Here is a tiny trained network, its code and every weight. The questions are about switching its units off for an input and a class, where a switched-off unit gives its printed mean instead of its output.

import numpy as np


def w(rows, s, z=0):
    codes = np.array(rows[::2]) - 128.0
    scale = np.full(codes.shape[1], s)
    scale[-1] = z or s
    return codes * scale


def f(y):
    return y / 2 * (1 + np.tanh(0.7978845608 * (y + 0.044715 * y**3)))


def log_softmax(a):
    a = a - a.max(-1, keepdims=True)
    return a - np.log(np.exp(a).sum(-1, keepdims=True))


def net(x, mask):
    res = np.array(x, float).reshape(1, 6) / 4 @ E
    y = f(res @ A[0][:, :-1].T + A[0][:, -1])
    res = res + np.where(mask, y, B[0][:, -1]) @ B[0][:, :-1]
    return log_softmax(res[-1] @ U[:, :-1].T + U[:, -1])


A, B = {}, {}
E = w([
[165,1,155,72],'x0',
[187,217,180,46],'x1',
[114,140,23,59],'x2',
[127,127,133,132],'x3',
[128,131,128,126],'x4',
[234,108,90,181],'x5',
],0.0066)
A[0] = w([
[112,177,95,143,4],'neuron 1',
[178,170,180,73,78],'neuron 2',
[86,194,101,195,63],'neuron 3',
[147,63,144,81,54],'neuron 4',
[143,100,236,176,85],'neuron 5',
[157,45,129,118,77],'neuron 6',
[127,118,231,195,108],'neuron 7',
[129,127,183,168,18],'neuron 8',
[92,205,72,203,29],'neuron 9',
[89,75,95,193,195],'neuron 10',
[13,138,186,94,219],'neuron 11',
[87,152,174,70,86],'neuron 12',
[181,174,166,75,82],'neuron 13',
[173,188,181,98,49],'neuron 14',
[154,61,143,75,74],'neuron 15',
[130,33,103,17,83],'neuron 16',
[153,139,108,165,203],'neuron 17',
[129,201,99,171,146],'neuron 18',
[182,182,184,89,86],'neuron 19',
[232,135,145,202,121],'neuron 20',
[125,114,18,56,82],'neuron 21',
[188,168,158,36,65],'neuron 22',
[148,58,142,76,62],'neuron 23',
[78,80,75,176,51],'neuron 24',
[66,76,106,190,76],'neuron 25',
[149,63,148,72,93],'neuron 26',
[254,157,45,158,189],'neuron 27',
[104,200,98,190,5],'neuron 28',
[208,106,71,172,206],'neuron 29',
[136,109,219,181,62],'neuron 30',
[147,172,165,20,126],'neuron 31',
[216,96,136,162,192],'neuron 32',
[173,196,141,93,25],'neuron 33',
[28,127,113,140,83],'neuron 34',
[137,40,178,76,99],'neuron 35',
[66,75,115,193,19],'neuron 36',
[113,149,204,183,82],'neuron 37',
[18,118,172,84,233],'neuron 38',
],0.009,0.0035)
B[0] = w([
[169,202,111,177,129],'neuron 1',
[186,65,84,168,178],'neuron 2',
[192,174,180,174,187],'neuron 3',
[132,216,173,248,153],'neuron 4',
[58,202,26,80,189],'neuron 5',
[163,157,150,137,165],'neuron 6',
[85,136,2,70,199],'neuron 7',
[140,166,67,132,127],'neuron 8',
[188,187,174,174,193],'neuron 9',
[164,74,116,113,208],'neuron 10',
[218,106,162,66,254],'neuron 11',
[201,93,131,109,164],'neuron 12',
[149,36,96,223,176],'neuron 13',
[147,94,82,177,165],'neuron 14',
[148,209,153,194,165],'neuron 15',
[146,210,123,148,204],'neuron 16',
[143,121,217,86,172],'neuron 17',
[116,149,187,152,195],'neuron 18',
[160,51,68,173,182],'neuron 19',
[166,114,137,67,197],'neuron 20',
[74,185,46,121,184],'neuron 21',
[160,70,86,204,195],'neuron 22',
[142,213,169,233,161],'neuron 23',
[196,46,74,167,160],'neuron 24',
[215,55,111,174,175],'neuron 25',
[140,199,164,174,169],'neuron 26',
[190,111,136,24,246],'neuron 27',
[139,180,178,194,165],'neuron 28',
[176,120,167,74,215],'neuron 29',
[88,187,23,109,169],'neuron 30',
[150,63,104,130,218],'neuron 31',
[120,132,191,77,206],'neuron 32',
[141,105,111,234,154],'neuron 33',
[233,117,123,124,172],'neuron 34',
[152,220,168,178,193],'neuron 35',
[199,82,102,186,162],'neuron 36',
[153,166,102,103,169],'neuron 37',
[232,110,161,40,246],'neuron 38',
],0.0064,0.0051)
U = w([
[173,27,105,234,52],'0',
[148,215,219,224,65],'1',
[137,109,160,120,254],'2',
[134,110,156,119,253],'3',
[181,97,194,58,2],'4',
[104,183,27,117,126],'5',
[9,69,190,148,76],'6',
],0.012,0.0089)

Each question gives the input, the list of numbers given to net, and the class t.
The units are the neurons (one row each of A and B). Each row of codes is followed by its name. A weight is (code - 128) times the scale printed after its matrix; where a second scale follows, it is the last column's (A, B and U).
mask holds one flag per neuron, in row order. A switched-off neuron (its flag False) gives its mean, the last column of its row in B, instead of its output. The means were averaged over made-up inputs and are rounded, as every weight is.
A unit's drop is (log p(t) with every unit on - log p(t) with that unit switched off) / (log p(t) with every unit on - log p(t) with every unit switched off).
The circuit of an input: a set's keep is (log p(t) with only the set's units on - log p(t) with every unit switched off) / (log p(t) with every unit on - log p(t) with every unit switched off). Starting from the 12 units with the biggest drops (on a tie, the unit counted first), units are removed one at a time, each time the one whose removal leaves the highest keep (on an exact tie, the one counted first), for as long as the keep stays at least 0.8.
circuit, biggest first: the units of the circuit, biggest drop first
top k neurons: the k neurons with the biggest drops, biggest first
drop of u: that unit's drop, to one decimal
input [-3,6,-5,1,-6,7], class 4: circuit, biggest first => [neuron 27]
input [-3,0,5,1,6,-8], class 4: circuit, biggest first => [neuron 38; neuron 11]
input [-2,8,-4,2,-1,8], class 0: circuit, biggest first => [neuron 13; neuron 19]
input [-5,-6,6,-3,-3,8], class 4: circuit, biggest first => [neuron 27; neuron 29]
input [5,-1,-6,-4,1,-4], class 5: circuit, biggest first => [neuron 5; neuron 7; neuron 30]
input [6,8,-5,8,2,8], class 0: circuit, biggest first => [neuron 13; neuron 19]
input [8,8,4,0,8,0], class 0: circuit, biggest first => [neuron 22; neuron 13]
input [-1,-3,5,2,1,-5], class 4: circuit, biggest first => [neuron 38; neuron 11]
input [1,-8,8,4,1,-5], class 0: top 2 neurons => [neuron 24; neuron 25]
input [7,-6,-5,2,7,8], class 4: circuit, biggest first => [neuron 32; neuron 29]
input [3,6,4,-3,-5,4], class 0: top 2 neurons => [neuron 22; neuron 13]
input [-6,-4,-7,-4,-8,5], class 3: top 2 neurons => [neuron 7; neuron 20]
input [-4,-1,4,1,-2,-8], class 4: top 2 neurons => [neuron 38; neuron 11]
input [7,-4,-8,2,-7,8], class 4: circuit, biggest first => [neuron 32]
input [8,3,-6,-7,-6,8], class 1: drop of neuron 35 => 0.2
input [-7,-6,0,-1,5,4], class 1: drop of neuron 24 => -0.1
input [8,1,-4,7,1,-7], class 1: drop of neuron 35 => 0.2
